Each row has a hidden value; after the row comes its grade, the name of the range that the value falls in. Each part has its own.
-234, -111, 147, 191, 41, -90, 64, -119, -52, -55, 100, -211, 15, 60, 72, 64, -126, -11, -84, 8, -99, 19, -47, -259, -97, -166, 187, 169, 35, -113, 61, 10, -166, 42, 79, 68, -29, -97, 104, 196, 110, 59, 103, 61 | (93)
52, -105, 285, 176, -120, -143, -179, -167, -33, -35, -74, -10, 130, -46, -60, -89, -135, 12, -175, 122, -114, -69, -121, -10, -140, -139, 118, 99, -74, -4, 52, 20, -27, 69, 75, 221, -174, -19, -38, -47, -10, 85, 160, 2 | (82)
-140, -27, 26, 174, 48, -43, -7, -62, 34, -92, -17, -261, 208, 129, 117, 54, 16, -23, -91, 69, -134, 144, -73, -235, -93, -162, 175, 58, -123, -133, 116, -79, -102, 130, 123, 33, 100, -48, 20, 103, -37, 150, 140, -43 | (82)
-200, -137, -370, 29, 148, 141, 391, 61, 90, -185, 132, -64, 228, -81, 214, 290, -186, 177, -27, 26, -142, 126, 215, -165, 115, 19, 373, -53, -77, 173, 96, -179, -281, -335, 92, -155, 184, 237, -119, 327, 167, -145, 84, -129 | (75)
-58, -244, 41, 153, -8, 79, 65, -460, 6, 153, -137, -130, 386, -65, 81, -25, 197, -75, -150, -66, -259, 93, -88, 13, 96, -31, 73, 178, 179, -18, 24, 23, -98, 258, -241, -174, -396, -71, 224, 24, -221, 160, 161, -503 | (82)
-80, -107, -237, -175, 15, 25, 40, 139, 17, 60, 97, -142, -5, 54, 8, 86, 71, 75, 69, -104, 20, -11, 1, -146, 167, -120, 34, -12, 142, -121, 63, 65, 66, -132, 15, -85, 199, -46, -31, 190, -14, -43, -8, 12 | (88)
65, 67, 175, 55, 74, 144, 34, -24, -1, 128, -66, 399, -89, -161, 80, 361, -208, 91, -207, 44, 52, 153, -1, -59, 6, -44, 34, -147, -132, 235, -54, 83, -109, -28, -60, 10, -126, -105, -1, -99, 42, -122, -78, -23 | (70)
-162, -79, 46, 229, 91, -114, 124, -282, -47, -4, -66, -233, 154, 113, 74, -78, -161, 135, -15, -51, -102, 112, -186, -253, -156, -164, 174, 192, -35, -252, -30, -101, -164, -37, 3, -146, -44, 88, 221, 138, 84, 54, 183, 36 | (88)
-95, -328, 3, 70, -76, 93, 40, -374, 78, 157, -69, -89, 417, 81, 160, -7, 197, 26, -58, 29, -179, 76, -20, 24, 136, 56, 129, 103, 204, 59, 35, 87, -47, 190, -209, -176, -329, -13, 125, 46, -169, 74, 107, -421 | (83)
-17, -184, 16, 35, -72, 334, -96, 332, -64, 41, -103, 33, -1, 424, 191, 123, 206, 61, -22, 285, 94, 144, -244, -287, -17, -172, 122, 43, -215, 200, 281, -4, -51, 342, 303, 162, -11, -212, 75, -64, -86, -10, 106, -13 | (86)
-149, -289, -11, 146, 51, 113, 199, -518, -20, 271, -76, -41, 262, 12, 112, -1, 165, -85, -87, -168, -160, 91, -97, -22, 145, 15, -16, 237, 217, -15, -106, 48, -127, 171, -334, -333, -423, -92, 359, 10, -78, 45, 8, -479 | (88)
71, -67, 176, 339, 40, -160, -69, -243, -190, 15, -176, -75, -19, -32, -199, -295, -193, 135, -65, -81, -52, -70, -454, -139, -270, -230, -20, 246, -164, -236, -113, -115, -129, -41, 83, 14, -145, 84, 274, -76, 114, 29, 282, 171 | (68)
-21, -20, 294, 21, -107, -100, -40, -14, -1, -31, 42, 196, -82, 26, 71, 186, -288, -95, -224, 131, 12, -23, 110, -59, -45, -156, 100, 45, -161, 175, 57, 39, -29, -80, 99, 241, -98, -116, -142, -44, 154, -66, -183, 39 | (89)
-159, -154, 124, 115, 25, -143, 9, -171, -80, 49, 19, -276, 21, 100, 37, -84, -24, 162, 41, -118, -44, -38, -187, -313, -53, -139, 51, 162, 126, -209, -13, 117, -106, 16, -13, -97, -85, -45, 252, 179, 43, 19, 148, 93 | (89)
132, -100, 360, 245, -81, -223, -210, -280, -176, 58, -195, -43, -51, -2, -193, -306, -147, 159, -68, -85, -16, -135, -450, -125, -218, -238, -111, 205, -86, -163, -97, 63, -58, 6, 44, 64, -291, 18, 267, -110, 35, -6, 210, 177 | (86)
-248, -154, -13, 268, 98, 31, 19, -176, 0, 10, 95, -202, 95, 62, -18, 18, -18, 64, 13, -2, -81, 97, -195, -153, -101, -120, 169, 86, 123, -193, -2, -5, -153, 55, 39, -29, 51, -10, 112, 189, 59, 48, 234, 118 | (68)
16, -194, 59, -25, -75, 357, -66, 382, -127, 121, -86, 67, -75, 302, 212, 215, 172, 75, -57, 301, 68, 140, -155, -204, -11, -151, 250, 57, -11, 92, 292, 19, 51, 411, 226, 188, -46, -349, 61, 21, -157, 101, 155, -73 | (88)
226, -123, 193, 171, -110, -47, -211, 109, -122, -1, -84, 167, -72, -77, -131, -91, -49, 6, -163, 88, 1, -161, -222, 60, -110, -91, -36, 41, -220, 84, -37, -7, 43, 33, 176, 229, -84, -102, -32, -187, 46, 25, 91, 38 | (75)
-182, -97, 7, 269, 171, 113, 197, -117, -109, 6, -16, -188, 44, 8, 130, 147, -8, 32, -90, -55, -137, 179, -158, -269, -83, -152, 197, 151, 16, -140, 37, -93, -230, 154, 36, -118, -63, -132, 267, 193, 1, 109, 201, -106 | (93)
-240, -187, -117, 142, 119, -12, 111, -115, -80, 18, 129, -342, 33, -52, -46, -18, 73, 31, 29, -175, -129, -31, -140, -236, 28, -133, 95, 174, 235, -237, 17, 30, -151, 18, -16, -101, 34, -72, 206, 291, 26, 65, 219, -8 | (88)
-3, 17, 201, 72, -75, 9, -71, 108, -5, -51, 6, 36, 24, 41, 126, 264, -120, -220, -273, 237, -98, 140, 122, 33, -97, -206, 281, 33, -87, -55, 178, -107, 104, 193, 161, 299, 53, -289, -219, 24, -62, 234, -33, -108 | (68)
-4, -59, -174, -117, 39, -30, 48, 127, -44, 73, 8, -119, -54, 85, 14, 10, 57, 80, 50, -158, 51, -28, -96, -221, 111, -133, -75, 36, -22, -126, -9, 31, 40, -126, 30, -139, 155, -52, 91, 77, 28, -49, -47, 12 | (93)
-279, -42, 55, 276, 87, 31, 82, -282, 49, -51, 9, -160, 173, 180, 81, 86, -107, -96, -104, 61, -113, 235, -127, -199, -128, -231, 175, 141, -92, -98, 77, -121, -216, 81, 71, 5, -11, 5, 84, 100, 68, 43, 85, 8 | (88)
433, -258, -398, 150, 26, 409, -128, 361, -95, 135, -178, 296, 51, -169, -171, -41, 320, 258, 28, 38, 40, -5, -430, 309, 54, 118, -38, -228, -135, 79, -132, -116, 134, 27, 143, -109, 130, 21, -17, -193, -165, -11, 332, -127 | (83)
-271, -125, -13, 163, 67, -6, 74, -37, 8, -48, 121, -250, 77, 168, 112, 84, -23, 10, -9, 34, -67, 91, -59, -267, -59, -134, 198, 103, 22, -132, 77, -17, -138, 51, 110, 3, 112, -65, 67, 210, 86, 51, 105, 69 | (93)
204, -67, 8, 53, -64, -13, -176, 141, -3, 38, 14, 160, 22, -233, -129, 58, 41, -104, -189, 43, -58, -109, -10, 202, 30, -1, -13, -95, -82, 38, -52, 13, 148, 10, 52, 176, 80, -137, -199, -123, -46, 101, 22, -113 | (70)
497, -275, -308, 100, 6, 336, -190, 505, -163, 168, -114, 275, -77, -311, -183, 1, 309, 354, 39, 22, 49, -109, -374, 337, 45, 179, 26, -278, 45, -32, -162, -6, 247, 50, 124, -55, 167, -109, -46, -99, -203, 76, 399, -56 | (83)
35, -127, -174, -26, 28, -4, -32, -2, -45, 71, -30, -123, 5, 9, -119, -107, 134, 103, 63, -207, 12, -77, -246, -149, 114, -135, -171, 36, 8, -83, -40, 60, -18, -117, 9, -145, 46, 28, 142, 34, -15, -89, 64, 9 | (86)
86, 7, -34, -124, -44, -47, -41, 181, -54, 17, 45, 78, -147, -93, -95, 104, -57, -173, -154, -61, 11, -99, 42, -9, 99, -196, -68, 38, -85, 5, 45, -14, 108, -112, 84, 152, 112, -172, -129, -27, 44, -1, -157, -44 | (88)
-68, -220, 94, 82, -87, 314, -55, 247, -28, 13, 37, 84, 19, 182, 195, 293, 119, -68, -147, 319, -30, 134, -11, -57, 4, -99, 296, 6, -2, 197, 263, 10, -17, 344, 217, 257, -59, -304, -91, 60, -101, 94, 95, -131 | (89)
81, -160, -146, -95, -97, -99, -205, 76, 2, 17, 70, -26, -49, -34, -290, -206, 93, 27, 57, -156, 65, -272, -206, -21, 145, -130, -268, -1, -28, 41, -36, 132, 55, -250, 82, 67, 104, 83, -65, -49, 77, -185, -13, 146 | (75)
-160, -78, 70, 159, 58, 43, 11, -44, -28, -25, 30, -198, 36, 76, 86, 143, -16, 62, -48, 23, -82, 152, -128, -208, -78, -193, 200, 40, 79, -161, 99, 8, -101, 116, 95, 16, 31, -120, 81, 210, -45, 90, 174, 56 | (89)
-50, -156, 206, 352, -18, -23, -10, -260, -39, 9, -33, 80, 101, 21, -1, -28, -125, -102, -189, 87, -98, 26, -156, 30, -156, -79, 93, 156, -157, 38, -77, -85, -129, 76, 48, 82, -195, -39, 78, -98, 120, 43, 60, -75 | (93)
434, -226, -302, 76, -6, 307, -98, 246, 0, 198, -210, 426, 147, -138, -45, -3, 66, 552, 94, 134, 105, 55, -318, 315, -10, 245, 127, -339, -83, 67, -213, -38, 167, -145, 24, -205, 106, 213, -81, -162, -101, -101, 335, 5 | (70)
-83, -108, 81, 134, -26, -197, -181, -278, 14, -16, -35, -219, 144, 20, -206, -274, -122, 286, 87, -67, -35, -88, -336, -205, -121, -186, -1, 70, 61, -177, -10, 117, -126, -156, 28, 13, -33, 251, 102, 100, 46, -102, 311, 309 | (70)
455, -225, -286, 67, -29, 256, -151, 318, -41, 143, -142, 275, 71, -212, -85, 39, 191, 359, 38, 53, 29, 20, -270, 402, 33, 163, 97, -322, 30, -73, -178, -47, 278, -60, 65, -135, 166, 14, -137, -80, -201, 56, 293, -79 | (75)
-119, -181, -175, 115, 136, 85, 101, -100, -36, 91, 82, -195, 55, -117, -14, 78, 199, 33, 12, -233, -106, 24, -135, -114, 130, -35, -25, 24, 204, -136, -75, 71, -98, 26, -97, -229, 11, -104, 197, 188, -56, 37, 125, -144 | (86)
-15, -17, -218, -165, 44, 15, 219, 95, 42, 25, 5, 86, 62, 44, 154, 186, -171, 75, -45, -21, 21, 69, 158, -120, 127, -57, 119, -9, -128, 50, 16, -98, -2, -276, -1, -136, 147, 67, -85, 66, 122, -106, -159, -107 | (68)
-131, -192, -48, 203, 83, -126, 89, 7, -91, -67, 89, -340, 120, -43, 57, -78, 69, 45, -33, -81, -163, -118, -61, -262, -35, -4, 132, 164, -4, -154, -13, -26, -134, 47, 67, -51, 68, -67, 157, 179, 75, 148, 207, -90 | (83)
33, -6, 243, 115, -76, -19, -29, 48, 19, -94, -38, 166, 82, 30, 163, 219, -219, -82, -273, 249, -69, 81, 114, -37, -101, -104, 228, -2, -283, 188, 113, -81, -46, 51, 164, 248, -51, -106, -183, -73, 63, 59, -60, -87 | (83)
-23, 3, 122, 61, 75, 300, 19, -130, 89, 150, 29, 431, -48, -224, 58, 528, -72, -42, -230, 19, 2, 253, 51, 121, 133, -46, 28, -246, 81, 297, -27, 146, -106, 32, -135, -5, -169, -182, -92, -22, -67, -128, -126, -128 | (83)
112, 6, 12, -204, -51, -147, 23, 194, -102, 40, 23, 61, -183, -103, -31, 77, -155, -37, -120, -101, 35, -163, 96, -105, 100, -162, -37, 76, -58, -27, 18, 25, 115, -199, 38, 84, 70, -142, -64, 18, 89, -26, -168, -23 | (88)
-145, -148, 146, 309, 11, -81, -108, -150, 7, -40, 76, -87, 116, -2, -74, -82, -66, 23, -80, 78, -80, -63, -170, -130, -145, -49, 87, 82, -78, 0, -25, 41, -171, 54, 89, 139, -24, 24, 38, 11, 128, 17, 200, 122 | (70)
103, -118, 270, 253, -100, -147, -67, -189, -44, -38, -111, 165, 102, 15, -1, -102, -238, 8, -197, 115, -54, -75, -123, 22, -166, -64, 56, 120, -307, 126, -83, -77, -81, -68, 92, 124, -208, 64, 5, -186, 161, -27, 10, -28 | (75)
213, -180, 27, 101, -75, -89, -107, 7, -43, 74, -48, 270, 33, -155, -149, -165, -137, 195, -57, 19, 44, -241, -151, 95, -30, 104, -62, -19, -186, 157, -193, 45, 7, -228, 16, 37, -65, 148, -33, -197, 174, -144, 74, 54 | (70)
23, 86, 62, 104, 112, 188, 24, -28, 38, 46, -6, 348, -62, -250, -25, 378, -193, 25, -213, 26, 0, 176, -18, 15, 14, -94, 49, -189, -107, 216, -23, 27, -147, -81, -9, 58, -21, -49, -94, -34, 32, -125, -14, 15 | (70)
82, -81, -132, -60, 3, -104, -67, 25, -45, 115, -36, -68, -58, 67, -117, -151, 72, 115, 83, -219, 90, -109, -242, -139, 80, -113, -230, 25, -58, -147, -128, 74, 74, -184, -1, -164, 106, 24, 130, -44, 51, -101, -38, 88 | (89)
-104, -224, 172, 242, -9, -151, -53, -317, -67, 9, 10, -65, 22, -22, -147, -214, -227, 337, 69, -79, -5, -137, -328, -177, -139, -98, 36, 122, 76, -49, -115, 127, -226, -216, 7, -39, -196, 227, 204, 110, 193, -197, 265, 304 | (86)
-11, -172, 191, 320, -14, -173, -81, -199, -159, 2, -25, -128, -4, -70, -168, -240, -119, 25, -90, -43, -102, -154, -294, -66, -199, -147, 48, 250, -17, -199, -88, -40, -85, 22, 67, 100, -137, -24, 179, 7, 112, 90, 244, 90 | (88)
134, -3, 43, -125, -76, -31, -50, 85, -70, 19, -21, 178, -160, -135, -134, 86, -157, -73, -160, -60, 25, -105, -20, 6, 85, -232, -78, 38, -84, 99, 51, 16, 46, -186, 67, 157, -37, -79, -100, -44, 50, -109, -121, -1 | (93)
-112, -133, 112, 148, -46, -195, -163, -360, -6, -39, -52, -200, 147, 25, -252, -334, -160, 239, 60, -72, -49, -135, -365, -241, -115, -238, -43, 161, 14, -75, 29, 105, -218, -177, 38, 60, -146, 300, 144, 68, 94, -172, 304, 294 | (70)
-203, -49, 107, 282, 54, -74, -37, -100, 67, -110, 90, -210, 177, 85, 101, 103, -21, -94, -126, 96, -137, 123, -25, -157, -128, -100, 186, 20, -106, -106, 43, -45, -117, 127, 122, 91, 120, -88, -43, 98, 43, 155, 96, 11 | (83)
